The symbols move the elements like this.
state | zi vu fi du
bido | gulo guti tugu tabu
vegi | komi gade sido deli
zeda | zepo fuvu karu kora
sate | mile guvu lome sala
nogo | vefo vonu guti bazo
zudi | lome sate bazo mile
kora | gade pano vegi fide
guro | tove vedu teza repo
bazo | zego lome tavo kize
karu | vodi zepo fero vegi
kire | fero karu tupe vodi
vedu | repo tugu tove dazi
tove | fuvu repo zeda kefu
lome | kize mile zego bipi
sido | nuba komi sala megu
gade | deli fide komi guga
megu | sisa dugu lolo kire
gulo | didu tabu dazi gitu
komi | megu deli nuba dugu
lolo | favi sisa kalo tupe
deli | dugu guga megu fani
kizi | guti nogo bido vefo
repo | kefu dazi fuvu daga
daga | vuda nozu pano rivo
favi | zudi tupe vonu sate
veso | nogo kalo kizi vonu
fani | karu zeda kire zepo
tavo | liza zego gitu ripo
sala | buze nuba bipi lolo
didu | nozu gitu daga gigi
teza | zeda tove fani fuvu
lapi | kizi veso nava nogo
vonu | bazo zudi vefo lome
guvu | sala sido mile nuba
guga | fani teza dugu zeda
tase | tugu bido vedu gulo
nuba | lolo megu buze sisa
febe | tase nava zeto bido
kefu | pano daga kora vuda
fuvu | kora kefu zepo pano
zego | ripo kize liza lapi
guti | tabu vefo gulo tavo
mile | bipi sala kize buze
vefo | tavo bazo tabu zego
zeto | vedu tase guro tugu
gitu | gigi liza nozu febe
nofu | teza guro guga tove
kalo | vonu favi nogo zudi
sisa | tupe kire favi fero
fide | guga nofu deli teza
tabu | gitu tavo didu liza
pano | fide vuda gade nofu
dugu | kire fani sisa karu
buze | kalo lolo veso favi
vodi | sido vegi guvu komi
kize | lapi bipi ripo veso
dazi | daga didu kefu nozu
nozu | rivo gigi vuda zeto
zepo | vegi kora vodi gade
fero | guvu vodi sate sido
vuda | nofu rivo fide guro
rivo | guro zeto nofu vedu
nava | bido kizi tase guti
tugu | dazi gulo repo didu
bipi | veso buze lapi kalo
gigi | zeto febe rivo tase
ripo | nava lapi febe kizi
tupe | sate fero zudi guvu
liza | febe ripo gigi nava

The rows follow the links: the fewer symbols apart two elements are, the more alike their rows tend to be.

Each row is also shifted at random along 3 hidden directions that mean nothing.

Some elements, each with a row of numbers:
kire: -88 -14 177 -9 27 -52 110 71 59 -15 2 6 -19 -27 -3 9 -2 -22 106 152 5 131 59 128 14 2 8 -120
bipi: 95 32 14 -148 67 -89 62 150 -1 -52 -58 -57 -47 -46 -136 -125 18 -52 -1 69 -16 63 99 130 60 -89 49 28
teza: -47 -60 26 154 73 -44 30 -96 127 99 -149 -32 -26 64 21 85 65 80 48 -6 119 -15 38 -94 99 96 -134 -85
zeto: 1 66 -65 62 -89 130 -24 -97 -170 4 148 66 34 73 102 88 -85 -100 -95 -112 8 -115 -45 -97 -146 30 27 78
nozu: -2 121 41 68 163 106 192 -31 -73 -47 -133 -116 -47 151 -37 17 -118 -160 -102 -23 43 -41 95 0 -20 15 15 17
guti: 47 65 -93 -80 47 112 11 2 -70 -42 3 -11 -21 17 -94 -97 -110 -26 -101 -46 -127 -51 -9 28 13 -57 74 69
kize: 100 -39 -146 -160 -63 -37 -103 78 -79 -30 4 -3 32 -97 -55 -130 2 12 -30 -38 -94 -10 -85 -21 -94 -60 72 81
repo: -6 78 53 138 71 35 100 -74 -6 54 -5 8 -61 137 7 112 -8 -73 -38 -34 130 -62 142 -22 87 40 -68 -1
vedu: -2 28 -36 124 104 53 14 -90 50 -28 -182 -145 17 103 54 47 4 1 -75 -88 78 -82 -36 -122 10 47 -52 42
tugu: -2 27 -122 73 -98 122 -120 -118 -106 -18 94 22 76 43 137 77 -45 -16 -98 -152 -15 -131 -137 -156 -135 32 18 102
lapi: 88 42 -78 -94 -23 9 -69 39 -14 13 119 74 -44 -35 -112 -76 10 34 -38 -34 -75 -39 56 75 132 -85 27 81
buze: 66 -81 -61 0 -194 -167 -370 19 209 -12 167 43 81 -151 112 31 280 268 77 -66 52 -37 -122 -29 206 -59 -73 104
lome: 96 -41 -110 -150 -118 -74 -134 88 -67 -22 86 42 40 -115 -23 -88 48 15 2 -24 -55 -1 -69 1 -72 -62 56 86
nuba: -36 34 173 -115 -61 -50 146 151 -121 -33 170 87 -26 -49 -12 -11 -58 -169 82 159 -18 138 100 191 -128 -40 94 -74
sisa: -45 -72 74 -42 -67 -89 -71 73 73 -59 4 -33 67 -102 77 -14 71 52 99 74 -6 96 -100 34 -65 -6 20 -42
komi: -101 -50 154 58 42 -70 33 12 171 7 -51 -14 -11 -29 17 36 65 92 121 120 31 104 25 77 120 24 -55 -124
kefu: -15 14 12 79 34 32 138 -57 -117 71 -43 16 -29 98 18 81 -68 -132 -25 -18 91 -25 75 -74 -116 79 -26 -39
zudi: 81 -12 -11 -210 13 -79 76 181 -119 -80 -83 -71 10 -80 -85 -153 -47 -136 4 75 -53 92 -4 75 -185 -62 115 23
vodi: -94 -56 151 21 80 -66 76 50 150 -31 -132 -78 -1 -33 4 -10 33 49 108 136 12 125 5 82 50 19 -21 -126
liza: 31 100 -52 -11 72 119 4 -28 6 -41 31 -9 -41 53 -85 -44 -68 15 -97 -55 -88 -72 33 53 145 -61 31 73
kalo: 88 -47 -70 -88 -54 -127 -185 75 109 -41 -7 -44 40 -114 -10 -74 151 127 27 -22 -1 3 -68 3 94 -66 -12 74
mile: 73 -43 -36 -94 -108 -124 -163 92 43 -37 86 11 45 -118 22 -45 126 75 45 -2 6 19 -56 25 29 -62 16 68
dugu: -104 -110 72 23 -14 -45 3 2 81 7 -80 -16 46 -62 63 9 21 66 106 88 -12 99 -89 -16 -77 58 -16 -122
tove: -20 19 20 156 -48 1 11 -115 -13 130 117 121 -38 85 54 159 40 -8 13 -49 137 -71 105 -63 66 68 -98 -19
daga: -5 95 55 136 78 43 105 -77 -9 44 2 -2 -64 141 7 114 -10 -74 -49 -41 120 -69 146 -14 100 30 -65 8

In each set, the symbols that take the first to the second take the third to the fourth, perhaps in another order. Give the fourth.
Answers are names.
A -45 -75 -21 117 -57 -20 -15 -107 -11 124 3 79 12 24 71 106 25 29 44 -28 83 -26 -19 -130 -60 104 -85 -64
B -102 -53 132 31 32 -27 121 9 38 50 -37 36 -24 -3 -4 30 -25 -9 100 126 8 109 47 56 -30 54 -21 -151
C -98 -46 123 116 3 -48 32 -56 132 99 38 84 -41 13 17 95 66 90 112 77 65 55 80 35 146 59 -102 -132
D sido

A -89 -102 64 -3 -101 -58 -74 15 61 -16 32 24 71 -97 105 25 48 78 110 70 -20 87 -121 -9 -93 28 2 -78
B 36 -130 -74 -103 -99 -134 -206 88 74 -100 -92 -112 130 -161 97 -79 129 116 57 -13 -25 47 -221 -79 -132 -24 29 49
C 26 -11 82 -67 -39 -126 -58 112 85 -52 50 -15 8 -85 11 -26 114 39 75 68 31 73 16 104 79 -61 6 13
D veso

A -79 -74 96 15 -81 -74 -77 25 113 -14 58 24 49 -87 92 37 87 101 114 76 6 86 -72 37 10 11 -21 -69
B -87 -37 157 -15 36 -52 97 72 61 -29 -52 -22 -1 -38 4 -7 0 -14 103 147 -3 132 18 105 -21 8 13 -119
C 4 27 -129 48 -45 132 -109 -106 -70 -51 16 -36 73 40 102 28 -59 7 -112 -146 -45 -121 -156 -143 -113 23 31 104
D tase

A -86 -28 154 -5 -77 -44 41 47 11 15 151 104 0 -47 43 47 11 -11 116 119 1 106 34 109 -20 7 11 -103
B 32 23 106 -93 14 -112 29 146 51 -58 27 -32 -24 -60 -47 -48 72 -30 63 99 27 90 83 154 72 -76 29 -3
C -7 109 113 96 188 45 283 -16 -55 38 -128 -61 -111 176 -81 60 -91 -189 -43 43 120 -4 228 44 42 40 -34 -52
D zeda

A 101 4 -59 -105 48 -78 -62 90 77 -38 -65 -62 -26 -54 -113 -116 72 63 -18 -2 -35 5 29 61 143 -87 10 63
B 78 56 -86 -51 -25 32 -103 2 28 18 147 83 -46 -18 -96 -51 22 82 -55 -55 -73 -71 53 67 208 -89 8 88
C 5 121 -24 125 -26 121 -95 -120 42 0 195 70 -26 89 41 103 16 59 -89 -116 12 -140 43 5 218 -35 -37 100
D dazi

A -15 -33 -52 60 -20 33 73 -74 -153 64 -66 7 25 62 67 64 -72 -121 -25 -52 66 -37 -33 -154 -243 96 -9 -22
B -7 -32 -57 94 67 22 46 -82 -34 11 -206 -112 35 77 62 43 -28 -48 -47 -68 82 -54 -63 -172 -142 86 -41 0
C 10 37 161 -104 69 -98 128 171 27 -78 -23 -62 -40 -41 -71 -64 12 -95 67 149 16 133 116 187 29 -70 49 -42
D guvu

A -8 0 -50 132 -12 28 -31 -117 -12 42 -33 -18 23 76 93 107 19 -3 -40 -97 99 -94 -33 -145 -35 73 -65 29
B -66 -69 36 126 36 -35 41 -85 87 110 -91 17 -20 40 22 85 48 62 66 17 89 10 41 -75 52 95 -108 -103
C -83 -115 -3 16 -31 -3 100 -37 -107 79 -102 36 34 -10 42 24 -81 -64 62 47 -5 61 -69 -110 -271 117 3 -128
D kire

A 95 66 -41 -93 -64 -23 -66 51 -26 39 225 136 -71 -36 -110 -46 40 23 -19 -12 -41 -32 125 126 187 -103 17 77
B 94 13 -4 -179 86 -82 88 168 -34 -69 -126 -102 -30 -54 -135 -154 -16 -87 -7 74 -37 77 57 106 -28 -77 75 26
C -2 20 -51 100 -9 63 -5 -99 -68 19 -21 -20 27 81 87 89 -27 -53 -63 -94 70 -89 -38 -135 -95 61 -25 45
D tugu

A 8 123 3 84 128 122 38 -67 57 -57 -54 -89 -40 117 -29 17 -44 -1 -109 -63 -1 -84 49 18 165 -29 -10 67
B 0 98 22 82 137 92 150 -44 -51 -29 -125 -104 -32 140 -11 40 -88 -127 -94 -37 59 -55 73 -30 -21 24 3 21
C 55 109 -20 -80 159 92 127 48 -24 -51 -71 -55 -85 60 -183 -124 -117 -58 -103 12 -109 -15 109 117 122 -78 65 35
D febe

A 3 101 -11 66 109 122 69 -56 -23 -63 -71 -98 -14 117 -1 20 -81 -64 -114 -65 1 -75 13 -20 24 -4 15 56
B -1 86 -13 101 -91 94 9 -101 -157 55 212 121 -7 98 90 140 -51 -111 -64 -91 69 -108 47 -63 -69 37 -7 55
C -105 -58 120 35 -39 -30 57 -1 24 54 63 89 -1 -31 35 57 1 11 112 106 8 95 17 47 -36 49 -20 -127
D megu

A 32 118 -46 -48 25 146 48 -12 -108 -21 121 59 -52 53 -84 -44 -127 -68 -110 -41 -109 -62 62 77 46 -63 74 67
B 38 137 5 -10 164 107 81 5 55 -43 -19 -41 -96 86 -154 -65 -66 -1 -99 -9 -70 -48 136 128 256 -84 19 52
C -33 -50 -4 68 103 -1 154 -47 -48 52 -240 -83 -5 74 -3 22 -61 -87 -1 8 71 15 11 -116 -154 102 -35 -83
D nofu

A 61 -33 -3 -195 -27 -86 46 173 -120 -83 -52 -65 35 -97 -38 -126 -30 -124 24 77 -51 100 -43 54 -221 -49 111 15
B 52 -27 29 -170 43 -100 63 178 -36 -106 -143 -129 28 -87 -51 -134 -4 -91 34 92 -28 112 -28 78 -143 -52 87 -5
C 97 41 -61 -148 76 -6 51 95 -45 -33 -56 -37 -49 -20 -164 -147 -48 -43 -56 19 -89 15 63 90 43 -82 65 50
D bazo

A 81 -34 -176 -144 14 27 -73 42 -57 -57 -113 -71 32 -64 -79 -163 -54 24 -74 -60 -137 -22 -123 -49 -92 -48 77 79
B 69 19 -149 -147 -64 87 -39 24 -173 -16 95 72 6 -44 -69 -112 -114 -56 -82 -57 -153 -45 -58 -3 -129 -55 108 85
C -54 -103 -12 38 79 -8 138 -42 -57 56 -261 -77 22 32 10 0 -75 -70 30 26 32 49 -50 -136 -233 118 -22 -115
D zeda

A -4 65 19 144 100 42 51 -88 52 8 -90 -77 -30 126 30 91 14 -21 -57 -65 111 -78 63 -65 102 36 -69 23
B 3 154 43 6 67 164 220 -13 -232 -27 64 16 -54 141 -36 27 -199 -258 -120 -14 -11 -43 120 44 -132 1 83 28
C -25 23 64 157 77 -20 91 -89 72 106 -56 13 -69 109 -7 117 41 2 18 -6 146 -31 144 -30 143 67 -118 -57
D repo

A 100 70 6 -104 99 -52 37 106 56 -15 -10 -18 -91 -9 -179 -105 35 5 -21 40 -26 16 156 156 232 -107 11 47
B 20 46 -119 -115 58 181 103 8 -227 -98 -106 -84 35 38 -46 -124 -238 -167 -139 -49 -167 -30 -106 -53 -288 -9 150 56
C -75 -61 46 105 -35 -23 40 -80 18 130 29 102 -23 28 33 97 20 24 75 28 72 16 47 -53 4 93 -84 -108
D sido

A -94 -76 73 59 5 -22 90 -34 10 83 -47 52 -7 4 16 51 -19 6 89 74 26 70 19 -17 -62 84 -42 -143
B -83 -41 72 85 -107 -5 58 -73 -68 160 182 211 -33 14 41 125 -15 -27 89 45 54 22 84 -5 -43 78 -52 -116
C 15 64 -75 -9 148 133 43 -26 2 -107 -194 -163 9 68 -51 -85 -110 -16 -127 -64 -89 -57 -68 -37 -9 -24 51 62
D tabu

A -84 -73 74 79 128 -35 141 -31 81 64 -229 -64 -27 40 -29 16 -11 14 65 77 53 74 39 -36 -8 92 -72 -147
B -97 -34 139 86 81 -33 146 -24 87 83 -73 28 -59 42 -35 54 1 16 93 109 59 86 115 50 81 64 -73 -159
C -68 -2 190 -9 109 -82 120 105 146 -61 -105 -91 -27 -21 -35 -23 37 6 100 164 22 145 72 152 99 -21 -7 -110
D sisa

A 84 48 -86 -48 -26 7 -128 2 59 18 136 74 -42 -28 -92 -48 56 112 -44 -57 -61 -68 46 64 233 -89 -9 92
B 46 33 -128 -108 45 119 9 9 -106 -66 -58 -42 8 0 -79 -128 -133 -43 -110 -56 -149 -41 -73 -14 -94 -43 97 70
C -39 -132 -93 92 -49 -16 -53 -110 -22 82 -135 -14 70 3 106 64 16 38 25 -67 56 -36 -136 -226 -198 125 -63 -46
D guga

A -15 -63 -79 125 -17 -6 -56 -118 5 64 -99 -32 44 46 102 94 36 33 -15 -93 97 -76 -80 -197 -85 99 -83 -1
B -56 -78 39 198 155 -78 -12 -105 291 74 -283 -124 -30 63 5 74 145 197 61 -2 138 -8 28 -92 251 88 -184 -95
C -86 -137 -10 45 -48 -20 14 -61 -23 81 -88 32 52 -32 72 34 -19 24 77 26 6 46 -103 -123 -198 114 -32 -116
D dugu

